The two nearest rows among all rows above each row, by straight-line distance, nearest first (none for the first three rows):
(in the rows, 128 means zero)
0: [105 156  99 157  98 140 143 146 111  68 202 120 125 158  88 172 187  90
 120 152  88 109 133  98 149  99 128 125 125 128 159  13 101 142 175  84
 142 153 139 118 163 151  92 124 140]
1: [141 102 126 121 135  84 122  97 116 176 134 115 127 115 142 120  84 112
 146 122 134 151 120 141 129 108 128 161  96 121 113 124  83 136  90 158
 122 135 111 144 137 154 121 106 144]
2: [171  90 122 130 174  90 107 106  82 203 123 141 149 110 162  57  98  80
 157 126 153 171 132  88 174 126 120 172  66  97 137 155 150 135 123 130
 108 124 146 150 149 146 150 122 106]
3: [123 109 119 141 177  90 138 144 134 129 187 116 114 106 142 122 140  64
 137 149 129 105 152 102 128 109 120 154  94  99 146 100  98 127 149  94
 145 144 148 110  99 142 163 141 114]	1 2
4: [189 105 141 125 207  27 141  96 105 236 174 152 161 104 186 102  89  74
 161 131 177 125 141  97 133  85 134 181  63  76 116 152 127 192 121 145
 105 127 132 142  94 142 125 105 131]	2 1
5: [162 131 112 138 156  31 185 136 114 137 214 133 133 116 128 129 155  87
 104 176 129 103 149  97 172 124 139 109 150 113 150 102 158 151 141  89
 136 141 140 122 134 128 147 121 135]	3 0
6: [178 120 141 138 163  61 116 117  82 177 105 182 169 111 183  97 108 125
 179 100 147 157 137 124 148 113 162 158  92  82 109 180 116 132 123 137
 109 139 137 163 119 143 127 119 109]	2 1
7: [155 117 144 132 169  66 126 100  86 191 158 139 128 101 167  32 137  88
 134 145 146 143 138 101 174 138 145 125 122 109 132 171 156 125 109 110
 108 137 129 137 105 142 160 118 104]	2 6
8: [151 112 135 125 152  35 130 108  89 194 141 153 157 114 155  55  93 113
 194  91 133 146 121 106 143 132 143 154  75 107 128 183 129 135 105 156
 112 156 122 138 140 140  87 106 107]	6 2
9: [119 161 109 151 149 109 144 134 146  74 188  91 120 114  75 174 131  70
  81 195 106  83 148 106 136 116 107 131  91 109 169  40  97 154 164  88
 144 145 147 113 148 165 116 138 136]	0 3
10: [142 138 130 145 115 102 152 149 116 105 163 153 133 124 108 181 167 110
  77 170 143 121 129 124 151  82 139 123  87  80 147  68  88 184 151  92
 140 142 135 124 142 141  95 155 130]	9 0
11: [135 127 126 131 198 110 145  87 117 138 104 108 127 111 130 184  76  85
 111 146 125 113 135 115 139  90 112 150 104 115 106  95  99 155 120 122
 120 104 149 150 123 175 164 136 131]	1 3
12: [109 134 125 128 140 129 165 147 158 125 127 125 118 120 130 217 131 139
  67 166 128 111 146 112 187 141 136  55 117 121 137 112 140 147 147  88
 138 157 151 118 126 125 195 178 144]	10 5
13: [151 112 139 135 163  79 142 102 110 196 141 160 145 108 148 148 114 125
 138 132 142 146 132 122 119 112 136 171  83  84 109 135 111 160 112 141
 133 139 128 151 158 144 113 121 132]	1 6
14: [106 157 152 141  99 121 154 181 137 176 116 162 125 102 140 255 145 150
  48 157 131 118 135 134 133 105 125  98  99 118 125 107 128 176 143 130
 128 135 164 121 119  94 142 138 158]	12 10
15: [130 132 118 105 134 112 127 137 119 113 179 133 113 109 140  53 154  49
 119 165 116 112 126 100 162 102 137 127 112 133 145 132 117 142 138  75
 134 163 109 115 130 113 153 138 137]	3 5
16: [119 146 117 131 129 127 139 163 166 133 119 151  94 110 149 168 168 109
  83 160 125 116 119 131 134 123 127  70 135 157 142 135 110 135 161  95
 162 122 146 122 145  95 161 149 124]	12 14
17: [140 113 128 136 157 129 140 115 119 136 134 162 130  99 131 162 128 123
 111 146 121 121 134 118 117 114 115 145 118 117 125 124 124 123 115 108
 129 139 134 132 146 110 132 132 143]	13 11
18: [133 136 113 131 167  74 153 147 154 107 201  99 116 101  96 187 169  77
  74 181 105  95 152 113 149  90 115 125  88 111 123  52  60 212 156  51
 151 124 150 115 116  98 114 152 128]	9 10
19: [147 122 104 135 166  93 151 117 112 131 169 122 107 114 130 103 191  92
 125 178 123  90 132  98 158 137 131 132 110 108 156 103 141 120 147 109
 148 133 158 101 140 111 148 135 119]	3 5
20: [159  69 113 145 168  66 142  99 120 172 115 149 145 104 138  76 125 103
 170 104 143 153 136 120 152 109 122 150  81 124 147 184 157 110 102 154
 116 141 112 135 122 141 165 118 120]	2 8
21: [158 135 134 146 205  68 175 110 105 162 182 134 122 104 126 156 117  34
 104 169 144 119 155 105 148 106 131 152  92  97 129 109 101 137 134 113
 135 117 139 108 122 152 130 134 132]	3 11
22: [136 128 113 148 183  48 167 139 109 137 160 130 136 108 136 101 174  90
 115 162 156 107 125 100 175 135 121 120  74 120 123 114 144 122 156 103
 130 117 149 122 144  93 146 144 126]	19 5
23: [146 132 130 140 170  55 147 111 124  92 221 126 122  94 137  31 161  41
 133 173 130 132 133  75 155 141 113 137  64 115 151 102 123 143 143 101
 154 158 133 104 150 133 123 129 114]	15 19
24: [167  97 128 124 156  41 117  92  73 150 193 140 141 133 147   1 132 100
 214 131 140 167 148 106 152 138 124 142 111 100 139 148 167 124 122 127
 123 127 116 121 141 125 123 119  66]	7 8
25: [172  81 134 116 156  88 107 107 100 155 185 131 151 122 142   1 131  90
 185 121 155 146 115  96 140 124 146 156 151 105 148 158 177 184  95 134
 117 118 126 120 127 120 161 111 104]	24 7
26: [109 146 143 131 156 144 148 111 150 112 180 119 125 120 127 156 189  57
  74 179 132  98 134 106 148 147 100  92 123 120 160  88 133 141 138  56
 138 136 143  94 129 101 178 148 132]	19 16
27: [148 129 127 146 176  96 144 121 126 106 161  86 114 122 115 100 127  61
 111 146 118 114 137 101 137 122 117 135 125 134 132  98 123 124 151  84
 152  85 142 137 139 128 138 133 119]	3 19
28: [103 144 124 130  98 113 146 145 146 125 157 139 124 123 125 198 165 106
 103 150 143  84 129  87 144 137 120  90 100 106 127  70 126 160 161  48
 148 152 133 107 118 101 130 148 124]	26 10
29: [103 125 132 121 144 136 191 131 144  90 175 147 127 129 108 193 174  96
  96 175 118  74 120 103 186 118 114 116 114 114 151  89 105 179 133  65
 144 156 145 114 126 112 146 159 160]	28 26
30: [143 104 140 132 146 117 115  97 106 150  87 133 129 128 139 120  79 118
 153 108 136 141 122 118 136 117 138 186 130  91 133 131 122 145  98 156
 129 111 132 126 126 179 120 119 130]	1 13
31: [128 143 102 132 155  76 165 139 150 123 189 128 120 109 106 239 164  81
  83 181 108 114 140  99 172  96 103 136  93 108 135  74 113 182 178  80
 119 158 163  97 156 127 107 148 129]	18 10
32: [118 136 100 132 152  83 149 120 128 105 204 126 139 118 129  79 162  63
 112 167 137 119 125  83 161 145 111 116 103  94 132  96 123 133 152  82
 120 132 150 110 139 107 125 140 121]	19 22
33: [117 131 121 140 151 108 167 150 131 128 154 127 121 126 104 244 145  97
  62 172 108 103 122 103 128 128 115 108  92 119 138  42 101 187 156  82
 153 152 154 119 153 126 143 139 141]	31 28
34: [ 96 146 134 142 104 118 152 164 135 113 142  96 125 126 101 211 156 120
  74 157 119 125 121 127 142 143 113 102  70 100 147  79 106 157 154  80
 157 148 147  97 153 124  89 131 150]	33 28
35: [107 126 129 129 146 119 106  88 121 131 124 132 116 108 125 102 117 102
 173  96 135 140 123 116  97 103 107 175 127 118 121 147 123 132 118 143
 119 119 124 128 127 153 106  96 135]	30 1
36: [160 107 112 140 156   1 126 103  92 171 128 156 131 125 166  94  96  91
 176 132 158 151 124 115 142 109 141 193  65  93 138 155 127 147 113 139
 108 147 109 150 150 153 118 107 119]	8 6
37: [100 131 115 146 107 152 164 172 120 108 122 107  91 109 112 183 172 130
  84 151 136 129 108 117 143 158 116  88 129 126 129 115 139 117 167  90
 163 138 119 127 141 105 173 157 116]	16 12
38: [168  88 144 116 194  58 125  78 107 199 115 157 155 106 178 127  93  99
 191 125 154 124 137 133 153 134 113 197  90  92  98 172 117 142  94 160
 122 122 152 141 124 140 146 124 125]	6 13
39: [134 122 110 141 165 117 146 130  85 148 146 127 105 128 145 152 120 120
 133 151 138 120 134 118 157 114 139 125 112  84 148 123 128 140 147  96
 140 118 147 108 138 135 141 144 123]	17 19
40: [ 97 135 130 141 162 139 163 157 170 174 126 133 127 103 130 255 112 114
  64 150 101  85 142 121 116 111 124 105  83 104 127  87 101 177 147  76
 142 138 144 142 112 104 168 158 136]	33 14
41: [151 124 114 118  93 117 108 142 123 136 144 129 160 135 117 124 117 151
 147 106 125 129 131 139 125 112 127 129  99 118 121 120 152 137 142 127
 112 137 133 127 141 126  77 127 127]	17 35
42: [134 135 139 116 173  59 182 154 137 176 188 162 115 101 125 254 138  59
  54 173 120  91 160  83 161 129 121 104 111 107 114  86  81 194 149  66
 135 142 148 121  91  81 169 147 146]	33 40
43: [124 144 113 151 214  73 194 126 146 120 196 121 102 107 114 165 189   2
  29 194 133  68 141  92 205 117  81 120  80 130 140  12  80 196 183  38
 161 136 184 110 149 124 175 176 163]	18 31
44: [181 113 124 141 173  73 148 102 103 181 142 141 144 106 145  96 134  80
 154 127 147 125 125 107 153 144 142 132 119 123 133 156 140 136 123 112
 107 125 120 120 135 118 170 120  93]	7 20
45: [ 90 171 109 149  75 110 156 151 123 122 154 164 138 121 110 195 140 132
 102 127 119 120 131 138 127  94 119 112  99  89 155  62 109 172 148 131
 137 141 164 123 149 116 103 127 136]	10 34
46: [161 133 127 124 151  32 163 113  85 178 162 142 132 123 139 136 140 116
 145 126 138 123 141 114 139  95 133 164 124  76 123 130 113 166 125 145
 108 138 122 131 129 138  57 101 116]	13 36
47: [110 131 129 136 125  95 140 147 133 120 188 160 139 121 136 168 173 118
 109 147 127  99 131  91 139 136 124  84 119 148 135 111 136 118 144 109
 125 142 133 140 129  98 153 151 124]	28 16
48: [126 116 135 112 125 134 156 124 150 106 189 135 117 108 130 143 159 112
 113 163 124  96 169  94 157 156 108 106 127 128 104 106 128 147 161  81
 149 135 122 105 120 105 172 141 124]	47 26
49: [104 147 119 148 124 143 164 165 154 110 156 129 114 116  98 194 171  97
  61 139 113  97 143 116 164 130 118 106 113 136 153  59 113 177 145  74
 144 152 135 107 143 101 110 150 119]	28 34
50: [125 123 109 124 146 117 160 139 137 111 132 110  98 129 141 150 135 107
 123 138 123 134 130 110 117 137 113 139 147 141 121 134 114 126 135 111
 136 132 127 113 119 141 154 120 144]	17 39
51: [118 162 126 171 142 111 175 126 125 150 171 134 121 100 111 255 132  62
  70 196 128 105 128 101 142  96  94 108  80 130 151  58 116 183 152  81
 164 149 151 123 152 120 136 141 140]	33 31
52: [163  96 120 132 187   1 134  74  78 176 149 135 158 111 157 105  97  78
 188 151 135 145 118 116 141 101 154 177  50  87 118 123 127 148 114 138
 107 131 139 132 138 144 106  92 124]	36 4
53: [167 117 149 145 183  57 158 119  96 194 175 153 133 110 151 156 135  78
 141 155 153 103 149  99 163 102 119 147  66  87 125  84  95 177 137 101
 108 144 146 137 131 133 136 131 127]	21 13
54: [137 149 102 143 113 142 172 186 137 135 151 167 112 120 140 216 145  87
  99 174 133 121 133 125 166 117 123  89  98 107 120 122 118 153 167 107
 154 132 135 112 140  81 118 150 151]	16 28
55: [144 111 133 134 208  93 153 116 125 169 161 110 124  89 141 128 115  51
  85 180 136 112 134  96 155 119 126 128  93 111 154  87 107 147 130  89
 144 125 164 141 147 133 191 143 116]	21 3
56: [152 133 130 106 129  90 136  85  88 142 164 172 139 115 143  29 129  81
 208 147 145 177 128 117 164 170 129 144  89 113 133 161 152  94  99 162
 126 131 143 148 143 130 107  84 107]	24 8
57: [130 128  86 132  92 135 144 171 116  66 221 115 126 140 101  15 208  90
 155 157 126 124 132 103 142 136 117 115 115 120 155  95 158 113 168  88
 153 136 126 127 130 124 111 123 108]	32 15
58: [133 154 113 107 136  63 144 109 119 188 142 137 149 115 142 191 109 141
 145 124 146 129 145 114 131  69 117 169 100  93 122 128 123 158 119 133
 107 122 154 136 140 141  51 116 110]	46 13
59: [168 111 125 123 196  38 156 105 123 195 149 141 128  97 148  99 103  92
 134 143 137 112 140  88 149  93 116 168  99  85 118 130  94 165 114 130
 120 129 132 140 164 145 131 125 120]	13 53
60: [122 119 122 128 130 124 144 139 128 141  99 138 122 112 150 168 157 124
 100 120 152 115 132 124 143 136 139 153 136 105 140 140 134 155 118 133
 125 117 135 122 137  96 153 139 119]	17 50
61: [158 117 126 133 179  81 125 106 111 142 137 131 139 124 142  92 106  81
 180 127 144 138 128 137 151 144 133 160  76 136 109 126 142 104  88 111
  98 118 138 148 146 179 183 107 110]	44 20
62: [119 148 143 111  55 118 118 179 113 145  97 190 137 122 166 132 188 197
 151 115 145 141 126 151 125 151 122  56 138 105 137 178 184 123 139 157
 124 174 115 137 126  67 113 120 131]	41 60
63: [134 123 114 117 151  87 145 118 111 133 164 172 140  95 146 134 141  99
 138 143 134  86 170 120 147 107 134 128 125  93 120 178 127 147 139 114
 132 129 141 133 129 111 121 122 129]	17 39
64: [148 115 132 139 209  72 186 112  97 206 186 152 164  86 173 255 121  74
  98 169 150  84 170 105 197 133 129  97  82  94 110 161  98 172 142  97
 123 159 156 141  98  98 196 159 131]	42 53
65: [140 115 137 142 140  66 145 144 114 152 171 147 137 126 131 111 127  81
 143 152 158 134 132 138 153 118 136 146  96 101 130 139 121 144 142 117
 129 119 132 117 143 131 110 113 132]	63 39
66: [192  88 131 136 164  40 139  90  98 182 163 143 140  91 140  53 117  86
 176 112 134 137 138  87 135  83 139 217  59  61 135 136  89 116 117 142
 106 118 139 139 157 147  91 104 116]	52 36
67: [123 136 122 126 135 122 122 106 127 153 120 130 107 117 130 131 121 116
  97 134 132 106 109 111 135 131 144 130 122 114 121 140 125 119 121 117
 127 111 139 129 118 152 120 121 133]	17 50
68: [138 130 135 123 138  95 150 117 143 145 140 116 113 128 138 245 140  81
  79 156 139 104 147 111 141 117 105 146 106  83 120  75  94 168 136  92
 128 138 169 119 136 140 136 142 132]	33 31
69: [ 80 157 111 141  62 125 185 192 114 126 160 195 132 157 133 185 186 134
 114 156 135 136 137 134 170 129 136  78  99 113 149  96 158 157 174 129
 135 173 131  95 135 105 105 116 133]	45 54
70: [177 101 136 133 215  39 120  65 111 199 187 158 153 111 163  66 105  47
 165 152 144 141 136 106 152 110 114 165  87 103 128 151 127 141 114 109
 128 135 142 149 150 153 131 141  73]	59 2
71: [109 144 140 139 132  84 188 142 120 140 190 131 144  91 131 162 184  80
  63 207 140  95 142  97 163 126 105  81 110 123 144  71 112 153 177  63
 156 153 143 102 119  87 146 140 131]	26 28
72: [125 134 115 137 135  98 159 149 149 173 179 176 124 112 132 252 149  92
  67 180 107  94 159 138 174 113 108  95  95 109 121  89 114 186 154  55
 123 159 157 117 111  97 137 131 147]	42 31
73: [123 123 103 135 137 135 169 164 138 128 190 141 104 133 129 101 209 115
 127 124 141  98 133  90 168 142 129  96  99 129 147  76 152 141 172  86
 151 128 141 141 160 109 138 148 110]	19 47
74: [105 143 150 120 113 149 132 135 114 103 158 126 101 116 133 110 180 125
 138 142 115 124 118 129 164 172 136  99 139 114 122 136 160 137 144 109
 111 159 114 131 118 118 161 139 129]	48 47
75: [137 120 124 109 147  78 145 141 112 149 178 141 147 109 136 102 123 106
 117 148 138 101 138 117 162 122 144 115  96 120 139 128 130 141 137 115
 142 133 125 139 140 125 149 126 117]	65 63
76: [167 114 105 116 163   4 145 107  84 150 157 135 150 120 155   1 150  42
 181 130 143 156 148 123 162 134 124 154  95 104 145 159 174 128  99 128
 130 144 140 144 140 112 100 106  81]	24 56
77: [143 119 124 147 179  95 129 130 136 122 126 109 121  92 133 113 121  79
 114 146  97 104 132 100 163 124 127 154 106 118 129  77  69 149 142 100
 132 139 129 134 113 123 158 135 131]	3 27
78: [131 138 129 135 139 110 163 140 122 115 194 129 115  98 138 127 207  39
  91 205 148 106 137 106 161 127 135  79 103 117 154  76 113 150 147 107
 154 159 147 108 128  94 151 155 138]	71 26
79: [177 144 104 142 190  62 167  97  99 195 144 129 131 100 127  94 101  92
 132 129 131 134 132  83 136  97 126 189  78  84 136 115  99 162 128 147
 125 147 145 130 162 169 115 106 124]	59 13
80: [147  94 138 119 207  75 132  57  77 196 125 128 132 108 133 106  62  87
 162 121 145 139 151 109 133 100 117 178  74  74 125 122  93 166 138 143
 108 155 137 150 112 152 125 122 116]	79 59
81: [121 147 148 137 143 105 142 120 153 134 149 142 139 121 129 255 151  99
 107 178 121  71 136 120 145 110 121 146 118 125 124 114  78 183 162 103
 125 134 139 102 127 105 118 149 135]	68 31
82: [155 115 148 141 199  60 154 118 123 200 175 161 133 105 161 220 110  86
 113 150 147 117 166 100 165 102 145 151  84  71 121 129 107 182 103 105
 117 177 131 126 134  95 155 133 134]	53 64
83: [137 156 115 140 135  37 141 137 133 137 191 120 109 103 112 191 112  95
  82 157 121  95 134  95 154  98 108 156  84  81 130  82  61 172 135 129
 114 184 147  84 151 148  92 105 126]	31 68
84: [133 119 122 110 176 112 113 101 112 166  90 148 159 107 151 148  51 142
 170 104 149 136 123 129 136 122 120 154 100 109 109 142 130 127 105 148
 104 111 147 154 129 144 121 135 123]	30 1
85: [106 138 146 135 144  95 178 148 128 168 141 164 135 106 133 253 162  54
  87 187 123 111 151 127 184 121  98  95  85  78 141 100 117 186 168  65
 145 152 142 100 131 112 152 142 133]	72 51
86: [147 144 131 119 144  68 179 142 150 174 162 174 128  80 131 255 172 105
  82 152 131 102 176 116 151  98 130 116 113  98 127  82  79 231 157  85
 137 159 151 121 133 105 101 150 161]	72 42
87: [120 148 132 124  92  98 138 155 155 129 185 164 115 131 138 144 174 123
 102 146 126 120 135 121 163 153 115  87 136 138 140 153 149 155 141 116
 135 146 127 132 147 101 124 129 144]	47 74
88: [170  92 144 102 156  92  95 100  69 169 139 143 160 139 127 104 103 136
 170 110 135 132 125 139 127 103 149 168 100 106 107 142 111 108 112 131
 108 149 119 149 129 160  96 109 120]	1 6
89: [120 138 136 134 100 144 128 139 103  96 147 121  96 120 100  93 188  86
 117 141 120 133 141 121 172 171 109  92 137 143 170  86 167 111 162 115
 138 125 158 120 128 121 143 144 125]	74 73
90: [122 113 131 127 182  63 144 121 127 187 145 142 137 102 126 192 109  99
 126 151 131 110 127 119 175 104 121 147  71  80 147  88  96 190 119 127
 113 133 124 132 144 116 127 134 147]	53 82
91: [117 172 134 136 126 133 166 167 134 163 127 158 118 106 131 255 145 156
  80 153 125 108 123 130 141  91 102  96  86  99 127  88 120 163 184  80
 140 136 144 131 129  80 119 133 154]	14 54
92: [156 106 148 147 140  89 145 110  86 169 132 146 162 112 151  25 111 125
 197 112 158 168 134 103 127 146 124 136  93 100 117 177 167 141  81 116
 122 133 125 153 137 132 146  94 123]	8 20
